Below are the code and all the weights of a small trained network. Each question names an input and a class and asks about switching units off, where a switched-off unit gives its printed mean instead of its output.

import numpy as np


def w(rows, s, z=0):
    codes = np.array(rows[::2]) - 128.0
    scale = np.full(codes.shape[1], s)
    scale[-1] = z or s
    return codes * scale


def norm(h):
    return h / np.sqrt((h * h).mean(-1, keepdims=True) + 1e-5)


def f(y):
    return y / 2 * (1 + np.tanh(0.7978845608 * (y + 0.044715 * y**3)))


def log_softmax(a):
    a = a - a.max(-1, keepdims=True)
    return a - np.log(np.exp(a).sum(-1, keepdims=True))


def net(x, mask):
    res = np.array(x, float).reshape(1, 6) / 4 @ E
    u = 0
    for l in range(2):
        y = f(norm(res) @ A[l][:, :-1].T + A[l][:, -1])
        res = res + np.where(mask[u : u + 14], y, B[l][:, -1]) @ B[l][:, :-1]
        u += 14
    return log_softmax(norm(res)[-1] @ U[:, :-1].T + U[:, -1])


A, B = {}, {}
E = w([
[51,129,165,171,103,77,2,89,143,101,123],'x0',
[188,187,21,185,138,152,100,110,101,86,212],'x1',
[103,144,138,110,102,140,143,131,115,121,165],'x2',
[119,157,138,156,118,124,175,118,146,96,103],'x3',
[55,133,31,126,183,150,132,51,56,161,82],'x4',
[136,197,95,67,115,47,102,181,105,109,74],'x5',
],0.01)
A[0] = w([
[94,175,137,94,64,140,145,115,116,110,137,98],'0.n1',
[155,142,152,129,130,143,102,121,77,129,154,98],'0.n2',
[205,156,203,130,88,78,99,208,136,80,155,49],'0.n3',
[134,244,59,1,111,59,61,182,135,74,57,50],'0.n4',
[170,139,127,46,213,118,233,146,97,73,128,86],'0.n5',
[147,213,10,251,118,95,69,125,175,113,219,88],'0.n6',
[64,143,58,130,120,134,144,88,81,118,41,84],'0.n7',
[184,109,219,166,72,133,113,136,147,102,154,28],'0.n8',
[61,70,210,124,143,130,148,106,171,162,62,90],'0.n9',
[39,122,181,51,122,66,133,183,175,190,76,87],'0.n10',
[115,68,149,192,140,197,131,80,162,124,161,32],'0.n11',
[41,100,67,151,122,169,113,56,78,141,92,64],'0.n12',
[49,171,178,174,152,32,10,151,135,41,131,83],'0.n13',
[227,134,218,184,68,97,113,156,116,103,105,4],'0.n14',
],0.0069,0.0033)
B[0] = w([
[183,69,118,157,212,91,43,114,160,145,31,134],'0.n1',
[158,161,143,149,157,141,173,63,198,78,48,127],'0.n2',
[120,160,76,73,196,84,122,128,155,111,151,201],'0.n3',
[153,150,156,232,152,14,209,140,77,148,143,240],'0.n4',
[151,160,114,110,78,145,100,111,136,194,95,190],'0.n5',
[152,107,165,63,136,170,117,109,49,37,91,255],'0.n6',
[100,117,96,61,180,90,91,152,130,136,180,208],'0.n7',
[99,152,122,111,219,121,135,81,188,162,112,168],'0.n8',
[170,130,132,95,135,176,109,100,55,53,131,225],'0.n9',
[152,128,125,92,138,147,146,104,56,40,101,243],'0.n10',
[139,134,229,170,129,86,134,133,84,222,191,161],'0.n11',
[100,171,124,114,195,121,127,103,197,152,110,207],'0.n12',
[133,178,131,112,4,178,98,107,167,217,124,236],'0.n13',
[85,117,112,72,163,147,90,172,134,129,177,168],'0.n14',
],0.013,0.0067)
A[1] = w([
[101,88,106,201,77,48,135,202,134,84,97,105],'1.n1',
[145,114,165,166,117,151,127,148,116,143,148,88],'1.n2',
[127,147,104,167,121,163,131,118,120,35,137,97],'1.n3',
[169,110,71,102,111,131,191,205,131,149,119,84],'1.n4',
[178,148,186,120,86,105,118,159,141,72,153,112],'1.n5',
[60,120,102,188,35,134,51,133,179,115,102,35],'1.n6',
[114,113,122,112,154,113,96,222,251,81,179,71],'1.n7',
[58,23,160,116,98,105,146,141,113,80,57,105],'1.n8',
[121,119,147,134,144,158,110,151,112,66,72,64],'1.n9',
[74,28,181,251,159,186,145,89,150,135,190,82],'1.n10',
[165,106,71,121,70,187,176,185,173,189,85,64],'1.n11',
[15,98,43,124,202,97,119,142,182,125,117,2],'1.n12',
[182,111,64,190,127,137,91,121,108,14,157,114],'1.n13',
[89,137,92,153,130,114,135,100,78,147,83,100],'1.n14',
],0.013,0.0027)
B[1] = w([
[110,116,80,188,107,109,123,224,129,123,126,153],'1.n1',
[72,189,106,134,168,111,111,126,83,102,111,141],'1.n2',
[196,108,158,81,117,120,106,141,118,150,90,208],'1.n3',
[55,124,168,193,63,149,35,57,159,116,133,204],'1.n4',
[94,58,85,165,192,187,163,122,131,157,132,253],'1.n5',
[144,77,88,233,74,172,156,19,144,121,111,176],'1.n6',
[68,126,76,89,227,160,173,101,156,181,155,197],'1.n7',
[207,112,156,99,125,204,118,185,144,101,140,202],'1.n8',
[155,131,138,99,101,155,131,158,89,142,182,229],'1.n9',
[159,160,60,163,77,9,149,225,120,103,79,226],'1.n10',
[128,131,105,179,70,118,70,47,133,120,127,178],'1.n11',
[101,125,118,102,189,152,166,121,193,156,179,240],'1.n12',
[99,79,228,52,100,174,151,169,134,123,93,244],'1.n13',
[141,80,158,147,142,172,137,188,231,115,187,237],'1.n14',
],0.014,0.005)
U = w([
[170,68,183,33,146,208,127,162,63,73,107,205],'0',
[69,108,74,79,246,144,139,124,199,170,179,110],'1',
[140,129,101,200,118,27,156,217,92,132,108,189],'2',
[110,110,107,182,41,177,70,30,150,161,109,2],'3',
],0.012,0.00099)

Each question gives the input, the list of numbers given to net, and the class t.
The units are the neurons (one row each of A and B). Each row of codes is followed by its name. A weight is (code - 128) times the scale printed after its matrix; where a second scale follows, it is the last column's (A, B and U).
mask holds one flag per neuron, layer by layer. A switched-off neuron (its flag False) gives its mean, the last column of its row in B, instead of its output. The means were averaged over made-up inputs and are rounded, as every weight is.
A unit's drop is (log p(t) with every unit on - log p(t) with that unit switched off) / (log p(t) with every unit on - log p(t) with every unit switched off).
The circuit of an input: a set's keep is (log p(t) with only the set's units on - log p(t) with every unit switched off) / (log p(t) with every unit on - log p(t) with every unit switched off). Starting from the 12 units with the biggest drops (on a tie, the unit counted first), units are removed one at a time, each time the one whose removal leaves the highest keep (on an exact tie, the one counted first), for as long as the keep stays at least 0.8.
units of the circuit, in order: the units of the circuit, biggest drop first
unit that matters most: the unit with the biggest drop
top k neurons: the k neurons with the biggest drops, biggest first
k most important neurons of layer l: the k neurons of layer l with the biggest drops, biggest first
drop when u is switched off: that unit's drop, to one decimal
input [4,3,-1,3,-3,-1], class 3: top 3 neurons => 0.n13; 0.n10; 0.n9
input [2,-1,-6,-2,-4,-7], class 2: units of the circuit, in order => 1.n10
input [-6,-5,6,4,2,1], class 3: top 3 neurons => 0.n5; 0.n6; 1.n11
input [0,2,4,5,-4,5], class 2: top 2 neurons => 0.n4; 0.n7
input [0,-6,-8,2,-5,-8], class 2: 2 most important neurons of layer 0 => 0.n6; 0.n11
input [-8,-4,-4,3,8,3], class 1: units of the circuit, in order => 0.n7; 1.n12
input [-6,-6,6,0,7,0], class 1: 4 most important neurons of layer 0 => 0.n6; 0.n7; 0.n12; 0.n13
input [7,8,-8,-3,5,-8], class 0: 3 most important neurons of layer 0 => 0.n6; 0.n4; 0.n8
input [2,-5,2,6,7,4], class 1: 2 most important neurons of layer 0 => 0.n7; 0.n6
input [0,4,-7,7,-5,5], class 1: top 4 neurons => 0.n14; 0.n3; 0.n10; 0.n9
input [5,6,4,-8,6,6], class 0: 4 most important neurons of layer 0 => 0.n6; 0.n8; 0.n3; 0.n11
input [-5,7,7,8,7,-5], class 0: 2 most important neurons of layer 0 => 0.n6; 0.n8
input [-3,-6,-5,3,-3,7], class 2: top 3 neurons => 0.n4; 0.n6; 1.n1
input [4,1,-4,-1,-4,-2], class 1: unit that matters most => 0.n3
input [7,-6,-7,3,0,8], class 2: top 3 neurons => 0.n4; 0.n6; 0.n13
input [7,3,1,0,7,8], class 2: top 2 neurons => 0.n4; 0.n3
input [6,6,1,3,4,-1], class 0: top 2 neurons => 0.n6; 0.n5
input [6,4,-5,-5,-4,5], class 3: 2 most important neurons of layer 0 => 0.n13; 0.n10
input [-3,6,3,5,1,-7], class 2: top 2 neurons => 1.n10; 0.n11
input [7,-5,2,-2,5,3], class 3: units of the circuit, in order => 0.n13
input [-4,2,1,8,-1,3], class 3: top 2 neurons => 0.n5; 1.n4
input [0,-3,6,-6,-5,4], class 1: top 2 neurons => 0.n3; 0.n6
input [-7,-5,-2,1,-8,-2], class 1: drop when 1.n7 is switched off => 0.2
input [-4,7,-4,5,3,-6], class 0: drop when 0.n6 is switched off => 2.9
input [-3,7,-1,2,5,-2], class 0: drop when 0.n10 is switched off => 0.0
